Here is a tiny trained network, its code and every weight. The questions are about switching its units off for an input and a class, where a switched-off unit gives its printed mean instead of its output.

import numpy as np


def w(rows, s, z=0):
    codes = np.array(rows[::2]) - 128.0
    scale = np.full(codes.shape[1], s)
    scale[-1] = z or s
    return codes * scale


def f(y):
    return np.maximum(y, 0)


def log_softmax(a):
    a = a - a.max(-1, keepdims=True)
    return a - np.log(np.exp(a).sum(-1, keepdims=True))


def net(x, mask):
    res = np.array(x, float).reshape(1, 4) / 4 @ E
    y = f(res @ A[0][:, :-1].T + A[0][:, -1])
    res = res + np.where(mask, y, B[0][:, -1]) @ B[0][:, :-1]
    return log_softmax(res[-1] @ U[:, :-1].T + U[:, -1])


A, B = {}, {}
E = w([
[187,102,176,116,82,181,162,101,31,84],'x0',
[132,139,41,141,159,136,140,53,81,171],'x1',
[199,170,108,107,151,72,178,132,147,53],'x2',
[144,109,168,246,177,115,66,84,118,71],'x3',
],0.014)
A[0] = w([
[131,161,98,28,84,153,218,168,122,158,55],'n1',
[112,158,10,143,171,111,130,72,111,165,99],'n2',
[119,127,193,125,107,108,91,247,205,102,89],'n3',
[145,118,146,172,114,161,100,101,55,57,119],'n4',
[178,170,111,123,149,96,207,140,132,69,159],'n5',
[103,145,72,94,147,105,145,182,183,182,113],'n6',
[18,69,160,165,116,194,68,135,95,189,82],'n7',
[172,194,105,107,180,63,157,150,144,80,2],'n8',
[142,152,141,165,149,90,122,95,125,72,91],'n9',
[168,102,166,96,88,162,185,125,42,115,64],'n10',
[101,130,121,177,173,87,69,98,202,116,93],'n11',
],0.011,0.0062)
B[0] = w([
[235,110,225,224,182,112,96,116,221,83,252],'n1',
[125,79,159,47,30,209,86,41,78,83,234],'n2',
[121,88,125,79,2,191,72,56,39,64,237],'n3',
[114,159,113,166,102,132,43,147,187,126,216],'n4',
[74,108,122,142,78,71,182,146,75,150,223],'n5',
[82,138,90,215,145,102,81,173,148,158,232],'n6',
[166,143,163,160,120,30,221,166,47,170,239],'n7',
[131,148,115,109,77,63,171,162,61,191,204],'n8',
[216,118,183,187,173,81,160,151,117,140,189],'n9',
[29,135,67,71,108,95,47,162,195,186,215],'n10',
[105,185,98,171,163,92,57,161,192,137,231],'n11',
],0.0095,0.015)
U = w([
[216,125,174,205,170,125,93,123,173,126,112],'0',
[50,155,76,116,129,118,69,176,197,175,122],'1',
[135,80,144,85,77,180,99,39,62,92,107],'2',
[127,132,140,134,122,86,253,179,74,186,107],'3',
[96,119,112,146,150,158,149,136,142,111,252],'4',
[144,142,120,111,151,183,185,117,148,127,115],'5',
[136,159,117,77,182,137,159,126,139,124,114],'6',
[153,132,112,123,188,162,158,137,140,119,119],'7',
],0.013,0.027)

Each question gives the input, the list of numbers given to net, and the class t.
The units are the neurons (one row each of A and B). Each row of codes is followed by its name. A weight is (code - 128) times the scale printed after its matrix; where a second scale follows, it is the last column's (A, B and U).
mask holds one flag per neuron, in row order. A switched-off neuron (its flag False) gives its mean, the last column of its row in B, instead of its output. The means were averaged over made-up inputs and are rounded, as every weight is.
A unit's drop is (log p(t) with every unit on - log p(t) with that unit switched off) / (log p(t) with every unit on - log p(t) with every unit switched off).
The circuit of an input: a set's keep is (log p(t) with only the set's units on - log p(t) with every unit switched off) / (log p(t) with every unit on - log p(t) with every unit switched off). Starting from all 11 units, units are removed one at a time, each time the one whose removal leaves the highest keep (on an exact tie, the one counted first), for as long as the keep stays at least 0.8.
units of the circuit, in order: the units of the circuit, biggest drop first
most important unit: the unit with the biggest drop
k most important neurons: the k neurons with the biggest drops, biggest first
drop when u is switched off: that unit's drop, to one decimal
input [-3,-3,-2,-3], class 4: 2 most important neurons : (n2 n10)
input [-6,3,-6,-6], class 0: 3 most important neurons : (n1 n10 n7)
input [4,5,1,-5], class 0: 3 most important neurons : (n1 n3 n8)
input [-3,7,-6,5], class 2: most important unit : n2
input [5,5,-2,4], class 1: units of the circuit, in order : (n4 n10)
input [5,-4,2,3], class 1: 4 most important neurons : (n1 n10 n2 n4)
input [6,6,3,-5], class 1: 3 most important neurons : (n10 n3 n9)
input [-6,-7,-6,-1], class 2: 2 most important neurons : (n3 n10)
input [-8,3,2,-8], class 0: 2 most important neurons : (n1 n10)
input [8,-8,0,3], class 1: 2 most important neurons : (n10 n4)
input [4,7,-8,4], class 3: 3 most important neurons : (n7 n3 n1)
input [-5,2,3,4], class 1: 4 most important neurons : (n1 n11 n7 n8)
input [1,-4,3,-3], class 2: 2 most important neurons : (n3 n7)
input [-6,6,4,5], class 1: units of the circuit, in order : (n1)
input [-7,0,-6,-7], class 0: units of the circuit, in order : (n1 n10)
input [-4,-1,-7,-1], class 3: drop when n7 is switched off : 0.9
input [7,-6,-4,-1], class 1: drop when n10 is switched off : 1.3
input [1,7,-3,-4], class 2: drop when n2 is switched off : 2.8
